Below are the code and all the weights of a small trained network. Each question names an input and a target symbol and asks about switching units off, where a switched-off unit gives its printed mean instead of its output.

import numpy as np


def w(rows, s, z=0):
    codes = np.array(rows[::2]) - 128.0
    scale = np.full(codes.shape[1], s)
    scale[-1] = z or s
    return codes * scale


def norm(h):
    return h / np.sqrt((h * h).mean(-1, keepdims=True) + 1e-5)


def f(y):
    return y / 2 * (1 + np.tanh(0.7978845608 * (y + 0.044715 * y**3)))


def softmax(a):
    e = np.exp(a - a.max(-1, keepdims=True))
    return e / e.sum(-1, keepdims=True)


def log_softmax(a):
    a = a - a.max(-1, keepdims=True)
    return a - np.log(np.exp(a).sum(-1, keepdims=True))


def net(x, mask):
    ids = ['γδηλστ'.index(c) for c in x.split()]
    T = len(ids)
    res = E[ids] + P[:T]
    u = 0
    for l in range(2):
        r = norm(res)
        for j in range(3):
            rows = slice(4 * j, 4 * j + 4)
            q, k, v = (r @ M[l][rows].T for M in (Q, K, V))
            z = softmax(np.where(np.tri(T) > 0, q @ k.T / 4**0.5, -1e9)) @ v
            o = O[l][rows]
            res = res + np.where(mask[u + j], z, o[:, -1]) @ o[:, :-1]
        u += 3
        y = f(norm(res) @ A[l][:, :-1].T + A[l][:, -1])
        res = res + np.where(mask[u : u + 8], y, B[l][:, -1]) @ B[l][:, :-1]
        u += 8
    return log_softmax(norm(res)[-1] @ U[:, :-1].T + U[:, -1])


Q, K, V, O, A, B = {}, {}, {}, {}, {}, {}
E = w([
[45,134,163,203,241,177,117],'γ',
[174,136,241,194,158,138,144],'δ',
[1,134,197,119,58,192,178],'η',
[104,45,182,227,12,185,44],'λ',
[68,175,171,139,169,68,40],'σ',
[221,189,82,142,75,113,148],'τ',
],0.008)
P = w([
[77,120,253,67,174,193,73],'0',
[93,187,144,205,119,75,96],'1',
[100,183,132,189,102,107,104],'2',
[115,177,115,166,86,114,123],'3',
[106,160,88,162,81,136,121],'4',
[113,157,65,146,65,141,125],'5',
[120,155,34,144,60,169,130],'6',
[126,144,48,125,64,169,122],'7',
],0.0048)
Q[0] = w([
[158,16,112,25,154,139,144],'0.h0',
[124,250,92,248,117,164,87],'0.h0',
[112,161,164,49,151,108,218],'0.h0',
[190,80,61,89,91,80,212],'0.h0',
[129,191,86,165,58,153,141],'0.h1',
[139,104,68,106,125,118,153],'0.h1',
[125,182,184,112,150,210,195],'0.h1',
[198,134,162,73,87,97,197],'0.h1',
[141,115,100,100,141,120,136],'0.h2',
[136,127,122,119,139,119,135],'0.h2',
[114,136,141,125,120,144,107],'0.h2',
[111,136,143,150,121,130,123],'0.h2',
],0.019)
K[0] = w([
[148,139,153,114,243,133,86],'0.h0',
[101,119,36,104,27,170,133],'0.h0',
[142,170,183,104,136,89,158],'0.h0',
[196,175,109,123,183,72,153],'0.h0',
[191,86,144,42,147,171,105],'0.h1',
[125,124,95,115,201,114,127],'0.h1',
[137,75,162,190,118,191,65],'0.h1',
[114,83,251,144,163,98,99],'0.h1',
[141,147,133,131,126,126,122],'0.h2',
[143,134,126,141,125,140,113],'0.h2',
[109,130,126,118,144,110,127],'0.h2',
[117,118,133,122,131,127,135],'0.h2',
],0.018)
V[0] = w([
[64,203,149,56,98,177,153],'0.h0',
[104,129,154,159,148,165,209],'0.h0',
[125,63,64,163,124,130,113],'0.h0',
[172,195,81,95,249,69,135],'0.h0',
[134,92,106,199,97,167,228],'0.h1',
[135,65,158,83,77,106,89],'0.h1',
[179,112,165,145,133,78,107],'0.h1',
[180,87,163,164,168,114,165],'0.h1',
[56,108,211,95,120,142,110],'0.h2',
[151,102,158,122,152,150,76],'0.h2',
[101,68,224,137,159,108,60],'0.h2',
[180,140,73,126,110,130,135],'0.h2',
],0.012)
O[0] = w([
[35,111,161,29,108,133,146,124],'0.h0',
[125,133,96,85,125,187,137,121],'0.h0',
[201,91,146,187,122,157,137,144],'0.h0',
[157,163,40,105,234,45,249,3],'0.h0',
[61,150,112,182,132,110,254,121],'0.h1',
[93,224,110,120,92,199,91,141],'0.h1',
[134,157,231,115,121,147,103,138],'0.h1',
[172,172,216,139,156,153,204,114],'0.h1',
[58,196,114,249,114,30,164,178],'0.h2',
[100,155,112,109,188,76,67,146],'0.h2',
[55,181,163,185,199,22,102,188],'0.h2',
[153,120,107,65,123,193,98,92],'0.h2',
],0.0069,0.025)
A[0] = w([
[150,94,163,148,154,88,169,48],'0.n0',
[184,124,111,86,107,168,173,131],'0.n1',
[121,60,195,129,216,118,155,111],'0.n2',
[79,97,57,176,248,173,158,93],'0.n3',
[86,109,143,138,153,124,177,103],'0.n4',
[127,91,79,162,174,104,155,5],'0.n5',
[52,104,145,52,142,166,153,116],'0.n6',
[144,59,145,101,103,214,98,156],'0.n7',
],0.014,0.0028)
B[0] = w([
[126,73,166,152,176,163,156,110],'0.n0',
[174,190,115,71,89,64,56,152],'0.n1',
[32,197,105,156,112,197,115,117],'0.n2',
[6,133,72,156,100,118,77,123],'0.n3',
[160,174,143,80,106,149,63,124],'0.n4',
[64,77,96,153,162,121,137,115],'0.n5',
[83,104,149,149,91,43,171,156],'0.n6',
[132,168,141,132,148,70,250,253],'0.n7',
],0.014,0.0039)
Q[1] = w([
[72,174,137,146,52,75,65],'1.h0',
[112,95,76,123,156,195,90],'1.h0',
[144,117,161,53,174,207,188],'1.h0',
[175,158,123,174,100,98,86],'1.h0',
[166,157,136,62,51,93,87],'1.h1',
[170,121,79,127,124,91,89],'1.h1',
[97,214,143,160,47,99,2],'1.h1',
[109,57,222,184,80,129,95],'1.h1',
[215,150,139,113,111,169,88],'1.h2',
[94,124,156,252,120,118,135],'1.h2',
[92,206,107,101,150,51,152],'1.h2',
[138,147,141,179,106,139,165],'1.h2',
],0.018)
K[1] = w([
[212,108,57,50,75,148,211],'1.h0',
[141,131,96,113,66,198,104],'1.h0',
[28,138,210,166,164,112,71],'1.h0',
[200,98,127,139,129,119,108],'1.h0',
[97,82,131,212,69,158,218],'1.h1',
[125,129,163,163,96,191,128],'1.h1',
[204,99,88,76,5,201,191],'1.h1',
[218,153,52,93,170,138,194],'1.h1',
[62,132,204,97,130,150,152],'1.h2',
[153,155,93,137,162,38,241],'1.h2',
[194,188,120,78,108,213,119],'1.h2',
[156,176,130,136,163,98,176],'1.h2',
],0.017)
V[1] = w([
[148,119,83,102,109,160,65],'1.h0',
[161,66,104,113,146,149,72],'1.h0',
[116,32,164,79,146,147,65],'1.h0',
[60,165,113,51,85,74,125],'1.h0',
[79,114,109,95,162,101,252],'1.h1',
[78,114,152,72,104,146,165],'1.h1',
[107,120,111,142,157,94,171],'1.h1',
[159,142,89,189,194,88,186],'1.h1',
[175,74,208,131,144,103,140],'1.h2',
[156,221,89,126,201,161,62],'1.h2',
[125,226,190,71,100,169,146],'1.h2',
[153,117,215,126,159,128,148],'1.h2',
],0.014)
O[1] = w([
[65,132,189,163,179,160,56,96],'1.h0',
[118,138,184,172,151,109,74,52],'1.h0',
[178,66,226,159,175,58,118,67],'1.h0',
[104,4,93,137,20,144,164,212],'1.h0',
[77,183,61,35,171,98,167,12],'1.h1',
[58,119,143,83,113,99,144,97],'1.h1',
[156,121,64,112,178,115,150,110],'1.h1',
[188,195,59,108,198,135,135,80],'1.h1',
[138,183,222,172,125,65,152,109],'1.h2',
[187,163,52,38,161,208,159,142],'1.h2',
[130,107,175,118,54,255,202,167],'1.h2',
[156,183,219,151,132,129,165,135],'1.h2',
],0.0089,0.011)
A[1] = w([
[168,111,93,21,134,182,140,53],'1.n0',
[83,58,184,61,98,81,172,56],'1.n1',
[145,93,86,106,116,85,93,123],'1.n2',
[170,117,169,122,81,141,162,205],'1.n3',
[162,136,159,110,187,4,104,76],'1.n4',
[209,61,205,165,167,191,17,92],'1.n5',
[93,111,146,172,85,184,159,141],'1.n6',
[154,197,167,132,171,167,215,4],'1.n7',
],0.022,0.0034)
B[1] = w([
[208,118,126,89,81,198,41,138],'1.n0',
[112,85,178,68,45,53,142,171],'1.n1',
[108,121,144,164,176,110,155,135],'1.n2',
[82,65,106,172,148,136,129,184],'1.n3',
[234,141,119,78,194,86,152,142],'1.n4',
[135,104,251,205,168,176,63,253],'1.n5',
[164,139,140,77,181,93,127,238],'1.n6',
[114,181,137,175,97,176,247,139],'1.n7',
],0.025,0.023)
U = w([
[1,115,15,160,174,115,98,113],'γ',
[103,208,129,160,101,180,254,1],'δ',
[69,103,161,44,54,39,149,112],'η',
[118,111,214,185,154,162,67,231],'λ',
[190,177,108,84,219,42,148,92],'σ',
[161,153,69,47,77,217,77,131],'τ',
],0.0052,0.0006)

Each question gives the input, a string of symbols that net reads in full, and the target symbol t.
The units are the heads (4 rows each of Q, K, V and O) and the neurons (one row each of A and B). Each row of codes is followed by its name. A weight is (code - 128) times the scale printed after its matrix; where a second scale follows, it is the last column's (O, A, B and U).
mask holds one flag per unit, layer by layer, with each layer's heads first. A switched-off unit (its flag False) gives its mean, the last column of its rows in O or B, instead of its output. The means were averaged over made-up inputs and are rounded, as every weight is.
A unit's drop is (log p(t) with every unit on - log p(t) with that unit switched off) / (log p(t) with every unit on - log p(t) with every unit switched off).
The circuit of an input: a set's keep is (log p(t) with only the set's units on - log p(t) with every unit switched off) / (log p(t) with every unit on - log p(t) with every unit switched off). Starting from the 12 units with the biggest drops (on a tie, the unit counted first), units are removed one at a time, each time the one whose removal leaves the highest keep (on an exact tie, the one counted first), for as long as the keep stays at least 0.8.
units of the circuit, in order: the units of the circuit, biggest drop first
most important unit: the unit with the biggest drop
top k neurons: the k neurons with the biggest drops, biggest first
k most important neurons of layer l: the k neurons of layer l with the biggest drops, biggest first
heads that matter: for each layer, one digit per head in row order, 1 if its drop is at least 0.15 and else 0, layers parted by /
input γ λ λ σ δ τ λ, target σ: heads that matter : 110 / 011
input η λ λ τ λ λ λ, target γ: heads that matter : 110 / 011
input λ λ η τ σ σ, target τ: heads that matter : 100 / 000
input λ σ λ λ τ λ, target τ: heads that matter : 100 / 101
input γ σ τ δ, target σ: most important unit : 0.h0
input τ τ σ, target σ: 2 most important neurons of layer 1 : 1.n5, 1.n6
input λ τ σ σ λ τ η, target η: units of the circuit, in order : 1.n5, 0.h0
input τ λ λ η δ τ, target η: heads that matter : 101 / 010
input δ σ γ, target γ: heads that matter : 100 / 000
input γ λ τ σ, target σ: units of the circuit, in order : 0.h0, 1.h1, 1.n5
input γ δ τ λ λ, target σ: units of the circuit, in order : 0.h0, 0.h1, 1.h1, 1.n5
input η σ τ λ τ τ δ, target γ: top 2 neurons : 0.n7, 0.n1
input λ τ η δ, target τ: heads that matter : 100 / 000
input γ σ τ, target σ: heads that matter : 110 / 001
input δ τ η σ, target δ: top 2 neurons : 1.n7, 0.n0
input τ τ σ σ δ λ η τ, target η: units of the circuit, in order : 0.h0, 1.n5, 1.h1
input λ λ η γ, target η: units of the circuit, in order : 0.h0, 1.n5
input γ δ γ τ λ σ η, target σ: top 2 neurons : 1.n4, 0.n5
input δ λ σ λ σ δ σ τ, target δ: heads that matter : 010 / 000
input τ τ τ τ λ λ λ η, target η: heads that matter : 001 / 000
input γ λ λ σ σ τ, target σ: units of the circuit, in order : 0.h0, 0.h1, 1.n4, 1.h2
input δ δ λ η τ σ λ γ, target δ: heads that matter : 110 / 000
input γ η η γ λ λ τ γ, target σ: most important unit : 0.h1
input δ τ τ λ σ δ τ γ, target δ: top 3 neurons : 0.n7, 1.n7, 1.n5
input λ λ τ γ λ λ λ η, target τ: top 2 neurons : 1.n0, 1.n5
input γ λ τ τ γ η σ, target η: top 3 neurons : 0.n1, 1.n5, 0.n6
input τ λ λ λ λ η λ, target η: heads that matter : 001 / 010
input δ λ σ τ, target δ: heads that matter : 110 / 000
input γ σ γ γ τ γ γ γ, target σ: heads that matter : 111 / 101
